Here is a tiny trained network, its code and every weight. The questions are about switching its units off for an input and a target symbol, where a switched-off unit gives its printed mean instead of its output.

import numpy as np


def w(rows, s, z=0):
    codes = np.array(rows[::2]) - 128.0
    scale = np.full(codes.shape[1], s)
    scale[-1] = z or s
    return codes * scale


def f(y):
    return np.maximum(y, 0)


def softmax(a):
    e = np.exp(a - a.max(-1, keepdims=True))
    return e / e.sum(-1, keepdims=True)


def log_softmax(a):
    a = a - a.max(-1, keepdims=True)
    return a - np.log(np.exp(a).sum(-1, keepdims=True))


def net(x, mask):
    ids = ['αβγδεζμτφψ'.index(c) for c in x.split()]
    T = len(ids)
    res = E[ids] + P[:T]
    r = res
    for j in range(3):
        rows = slice(3 * j, 3 * j + 3)
        q, k, v = (r @ M[0][rows].T for M in (Q, K, V))
        z = softmax(np.where(np.tri(T) > 0, q @ k.T / 3**0.5, -1e9)) @ v
        o = O[0][rows]
        res = res + np.where(mask[j], z, o[:, -1]) @ o[:, :-1]
    y = f(res @ A[0][:, :-1].T + A[0][:, -1])
    res = res + np.where(mask[3:7], y, B[0][:, -1]) @ B[0][:, :-1]
    return log_softmax(res[-1] @ U[:, :-1].T + U[:, -1])


Q, K, V, O, A, B = {}, {}, {}, {}, {}, {}
E = w([
[133,51,72,49,158],'α',
[123,35,82,180,130],'β',
[139,177,128,141,153],'γ',
[38,160,164,223,178],'δ',
[174,141,90,129,126],'ε',
[121,187,140,174,155],'ζ',
[210,106,2,194,126],'μ',
[76,86,159,91,56],'τ',
[220,194,88,58,186],'φ',
[154,192,158,99,95],'ψ',
],0.016)
P = w([
[120,126,175,102,176],'0',
[98,127,47,105,132],'1',
[206,130,150,129,96],'2',
[108,111,172,122,173],'3',
[81,113,40,130,103],'4',
[223,125,163,145,89],'5',
[112,104,166,127,169],'6',
[68,99,33,156,86],'7',
[250,122,178,167,80],'8',
[114,92,171,127,171],'9',
],0.017)
Q[0] = w([
[106,27,165,151,157],'h1',
[148,133,153,124,9],'h1',
[56,111,79,2,100],'h1',
[132,245,122,54,31],'h2',
[192,157,185,206,71],'h2',
[126,41,222,109,73],'h2',
[117,106,175,164,165],'h3',
[57,142,106,91,118],'h3',
[139,141,180,65,72],'h3',
],0.0097)
K[0] = w([
[131,41,143,171,119],'h1',
[156,159,134,136,10],'h1',
[99,76,177,44,97],'h1',
[37,128,77,66,70],'h2',
[92,57,132,197,92],'h2',
[191,98,180,162,58],'h2',
[39,160,126,129,139],'h3',
[168,104,170,169,151],'h3',
[146,135,153,41,118],'h3',
],0.014)
V[0] = w([
[80,88,52,15,59],'h1',
[169,141,57,145,97],'h1',
[107,209,125,59,69],'h1',
[4,92,179,104,92],'h2',
[116,46,84,227,239],'h2',
[114,68,91,29,140],'h2',
[104,203,101,149,62],'h3',
[179,145,111,164,21],'h3',
[73,126,2,160,167],'h3',
],0.0069)
O[0] = w([
[156,185,82,119,179,253],'h1',
[174,140,70,161,122,96],'h1',
[223,117,128,107,248,94],'h1',
[88,139,178,99,98,80],'h2',
[123,107,75,228,171,51],'h2',
[160,60,100,79,94,221],'h2',
[144,169,124,119,119,64],'h3',
[128,121,180,117,86,100],'h3',
[141,146,148,1,172,174],'h3',
],0.0082,0.0025)
A[0] = w([
[132,173,183,161,170,165],'n1',
[188,245,99,131,60,196],'n2',
[208,162,111,155,151,214],'n3',
[162,123,154,125,159,6],'n4',
],0.012,0.0026)
B[0] = w([
[173,253,114,151,40,165],'n1',
[79,173,77,34,97,253],'n2',
[76,50,220,200,140,239],'n3',
[113,49,166,129,189,145],'n4',
],0.011,0.0058)
U = w([
[68,147,58,99,207,225],'α',
[2,70,71,156,79,49],'β',
[136,151,129,147,158,196],'γ',
[44,135,135,160,133,4],'δ',
[125,120,145,151,174,253],'ε',
[141,149,117,173,102,134],'ζ',
[146,71,122,200,98,95],'μ',
[18,94,209,106,171,40],'τ',
[195,75,162,122,167,118],'φ',
[181,133,135,102,83,147],'ψ',
],0.0098,0.0039)

Each question gives the input, a string of symbols that net reads in full, and the target symbol t.
The units are the heads (3 rows each of Q, K, V and O) and the neurons (one row each of A and B). Each row of codes is followed by its name. A weight is (code - 128) times the scale printed after its matrix; where a second scale follows, it is the last column's (O, A, B and U).
mask holds one flag per unit, heads first, then neurons. A switched-off unit (its flag False) gives its mean, the last column of its rows in O or B, instead of its output. The means were averaged over made-up inputs and are rounded, as every weight is.
A unit's drop is (log p(t) with every unit on - log p(t) with that unit switched off) / (log p(t) with every unit on - log p(t) with every unit switched off).
The circuit of an input: a set's keep is (log p(t) with only the set's units on - log p(t) with every unit switched off) / (log p(t) with every unit on - log p(t) with every unit switched off). Starting from all 7 units, units are removed one at a time, each time the one whose removal leaves the highest keep (on an exact tie, the one counted first), for as long as the keep stays at least 0.8.
units of the circuit, in order: the units of the circuit, biggest drop first
most important unit: the unit with the biggest drop
k most important neurons: the k neurons with the biggest drops, biggest first
heads that matter: for each layer, one digit per head in row order, 1 if its drop is at least 0.15 and else 0, layers parted by /
drop of u: that unit's drop, to one decimal
input τ τ ψ ψ ε τ γ μ γ, target β: most important unit => n2
input τ τ τ β τ τ μ ε, target α: heads that matter => 101
input τ φ τ γ γ ε ε τ τ ψ, target ψ: units of the circuit, in order => h2, n1, n3
input δ φ ε ζ, target ζ: heads that matter => 010
input ζ ψ τ τ β γ φ β ζ, target μ: units of the circuit, in order => h2, n3
input γ δ ε φ α τ τ φ, target β: units of the circuit, in order => h3, n3, h2
input τ ψ φ, target τ: units of the circuit, in order => n3, n2
input τ β τ ψ β μ, target β: units of the circuit, in order => n2, n3
input α ψ β ζ δ τ ε μ ε, target β: units of the circuit, in order => n2, n3, h1
input ε τ β φ ψ, target α: heads that matter => 100
input τ τ τ ε ε δ, target ζ: units of the circuit, in order => n1, h2
input α φ γ, target τ: 3 most important neurons => n3, n2, n4
input μ τ δ β τ ζ, target ψ: heads that matter => 111
input τ τ α β, target β: units of the circuit, in order => h1
input τ τ β ψ τ ε τ δ, target α: heads that matter => 001
input β ε α φ, target φ: units of the circuit, in order => n2, h2, h1, n4
input α ε τ γ γ β τ τ τ ψ, target ψ: heads that matter => 010
input τ ε β μ ψ μ μ γ ε, target β: drop of h2 => 0.1
input τ τ τ α ζ β δ, target δ: drop of n3 => 0.0
input δ μ τ τ α δ δ, target δ: drop of h1 => 0.9
input ε ε τ δ γ τ τ β ε, target μ: units of the circuit, in order => n3
